Below are the code and all the weights of a small trained network. Each question names an input and a target symbol and asks about switching units off, where a switched-off unit gives its printed mean instead of its output.

import numpy as np


def w(rows, s, z=0):
    codes = np.array(rows[::2]) - 128.0
    scale = np.full(codes.shape[1], s)
    scale[-1] = z or s
    return codes * scale


def norm(h):
    return h / np.sqrt((h * h).mean(-1, keepdims=True) + 1e-5)


def f(y):
    return y / 2 * (1 + np.tanh(0.7978845608 * (y + 0.044715 * y**3)))


def softmax(a):
    e = np.exp(a - a.max(-1, keepdims=True))
    return e / e.sum(-1, keepdims=True)


def log_softmax(a):
    a = a - a.max(-1, keepdims=True)
    return a - np.log(np.exp(a).sum(-1, keepdims=True))


def net(x, mask):
    ids = ['αζμξπσ'.index(c) for c in x.split()]
    T = len(ids)
    res = E[ids] + P[:T]
    r = norm(res)
    for j in range(2):
        rows = slice(4 * j, 4 * j + 4)
        q, k, v = (r @ M[0][rows].T for M in (Q, K, V))
        z = softmax(np.where(np.tri(T) > 0, q @ k.T / 4**0.5, -1e9)) @ v
        o = O[0][rows]
        res = res + np.where(mask[j], z, o[:, -1]) @ o[:, :-1]
    y = f(norm(res) @ A[0][:, :-1].T + A[0][:, -1])
    res = res + np.where(mask[2:6], y, B[0][:, -1]) @ B[0][:, :-1]
    return log_softmax(norm(res)[-1] @ U[:, :-1].T + U[:, -1])


Q, K, V, O, A, B = {}, {}, {}, {}, {}, {}
E = w([
[254,36,104,98,162,153],'α',
[137,119,195,117,143,61],'ζ',
[62,123,119,109,141,176],'μ',
[118,122,60,122,83,116],'ξ',
[187,184,146,179,125,180],'π',
[84,153,72,124,96,123],'σ',
],0.0049)
P = w([
[145,99,97,146,79,104],'0',
[145,152,98,83,86,118],'1',
[149,122,155,82,41,150],'2',
[141,84,153,150,58,140],'3',
[133,122,82,151,155,97],'4',
[157,173,98,63,158,118],'5',
[151,169,180,26,92,161],'6',
[110,72,156,195,115,142],'7',
[108,110,101,194,194,112],'8',
[134,182,93,103,254,119],'9',
[127,140,228,69,111,191],'10',
[84,101,230,165,130,179],'11',
[81,85,163,230,199,149],'12',
],0.0038)
Q[0] = w([
[108,93,76,179,190,93],'h1',
[148,172,61,106,245,99],'h1',
[108,80,123,236,126,138],'h1',
[61,132,141,170,75,154],'h1',
[169,99,154,123,162,101],'h2',
[206,86,142,124,180,240],'h2',
[148,110,109,98,200,194],'h2',
[172,2,153,87,160,215],'h2',
],0.014)
K[0] = w([
[153,210,82,35,185,94],'h1',
[180,196,150,1,83,169],'h1',
[107,178,76,132,242,99],'h1',
[165,116,75,231,212,109],'h1',
[144,118,216,158,197,110],'h2',
[119,169,184,152,186,169],'h2',
[86,147,146,146,216,156],'h2',
[84,140,213,114,170,167],'h2',
],0.0097)
V[0] = w([
[53,193,32,88,134,114],'h1',
[60,254,186,177,122,103],'h1',
[140,120,127,181,139,5],'h1',
[77,83,181,81,190,105],'h1',
[104,210,164,159,110,143],'h2',
[224,167,115,159,127,79],'h2',
[165,163,68,163,136,234],'h2',
[84,120,123,90,151,72],'h2',
],0.0049)
O[0] = w([
[146,152,176,35,99,166,91],'h1',
[254,126,73,125,67,113,75],'h1',
[146,139,48,101,208,105,196],'h1',
[84,141,72,121,53,74,125],'h1',
[143,173,111,189,111,95,122],'h2',
[84,117,185,169,174,174,126],'h2',
[143,111,73,164,90,193,8],'h2',
[133,94,155,125,91,85,153],'h2',
],0.0055,0.0016)
A[0] = w([
[160,136,184,104,132,153,145],'n1',
[47,116,143,167,142,112,36],'n2',
[190,137,248,131,182,8,84],'n3',
[190,165,139,237,139,197,1],'n4',
],0.011,0.0043)
B[0] = w([
[156,108,113,181,146,86,165],'n1',
[199,186,143,110,128,73,138],'n2',
[122,233,178,107,159,21,252],'n3',
[154,215,109,254,125,234,165],'n4',
],0.0091,0.011)
U = w([
[140,187,176,104,151,69,234],'α',
[72,127,19,139,133,91,3],'ζ',
[73,111,165,108,32,144,138],'μ',
[73,64,163,118,213,165,101],'ξ',
[157,173,122,199,128,192,181],'π',
[255,87,121,95,107,126,52],'σ',
],0.0075,0.0017)

Each question gives the input, a string of symbols that net reads in full, and the target symbol t.
The units are the heads (4 rows each of Q, K, V and O) and the neurons (one row each of A and B). Each row of codes is followed by its name. A weight is (code - 128) times the scale printed after its matrix; where a second scale follows, it is the last column's (O, A, B and U).
mask holds one flag per unit, heads first, then neurons. A switched-off unit (its flag False) gives its mean, the last column of its rows in O or B, instead of its output. The means were averaged over made-up inputs and are rounded, as every weight is.
A unit's drop is (log p(t) with every unit on - log p(t) with that unit switched off) / (log p(t) with every unit on - log p(t) with every unit switched off).
The circuit of an input: a set's keep is (log p(t) with only the set's units on - log p(t) with every unit switched off) / (log p(t) with every unit on - log p(t) with every unit switched off). Starting from all 6 units, units are removed one at a time, each time the one whose removal leaves the highest keep (on an exact tie, the one counted first), for as long as the keep stays at least 0.8.
circuit, biggest first: the units of the circuit, biggest drop first
most important unit: the unit with the biggest drop
which heads matter: for each layer, one digit per head in row order, 1 if its drop is at least 0.15 and else 0, layers parted by /
drop when u is switched off: that unit's drop, to one decimal
input ζ ζ π μ π σ α σ π ζ σ μ, target π: most important unit	h1
input π ζ ζ α ζ π π ζ π ξ α, target π: circuit, biggest first	[h2 n3]
input α μ π ξ σ ζ ζ σ μ ζ ξ, target σ: which heads matter	10
input α α α, target ξ: which heads matter	11
input σ ζ π ζ μ ζ μ μ ζ α μ, target μ: circuit, biggest first	[n3 n4 h1]
input σ ξ σ, target σ: which heads matter	10
input α π π, target π: which heads matter	01
input α α μ μ ζ μ π μ π μ, target π: circuit, biggest first	[h1 n3]
input μ σ ξ, target μ: circuit, biggest first	[n3 h1]
input ζ ξ π σ μ, target ξ: circuit, biggest first	[n3 h1 n4]
input π ζ μ σ ζ ζ μ ζ μ α, target σ: circuit, biggest first	[h2 n3 h1]
input ζ ζ ζ ξ α μ ξ μ π σ, target ξ: which heads matter	11
input π π σ ζ α σ, target σ: which heads matter	10
input μ ζ σ ζ μ μ α α ξ ζ α ξ, target ξ: most important unit	h1
input ζ μ μ α α σ ζ π ξ ζ σ μ, target ξ: circuit, biggest first	[n3 n4]
input ζ ζ σ μ σ, target ζ: which heads matter	00
input ζ ζ ξ π μ μ ζ α ζ μ ξ α μ, target μ: circuit, biggest first	[h1 n3 n4]
input ζ μ μ μ ζ ξ, target μ: circuit, biggest first	[n3 h1 n4]
input σ ζ σ σ ζ ξ, target σ: circuit, biggest first	[n3 h1 n4]
input μ α ζ μ π μ ζ μ α π σ, target μ: circuit, biggest first	[n3 n4]
input μ ζ σ, target μ: circuit, biggest first	[n3 h1]
input μ ξ σ α, target σ: which heads matter	01
input ζ π ξ ζ π α, target π: which heads matter	01
input α ζ π μ μ π, target π: which heads matter	00
input ζ ζ π ζ ζ ζ ξ μ σ, target ζ: which heads matter	10
input π ζ α ζ ζ σ μ, target ζ: drop when n3 is switched off	0.6
input π ζ ξ, target π: drop when n4 is switched off	0.1
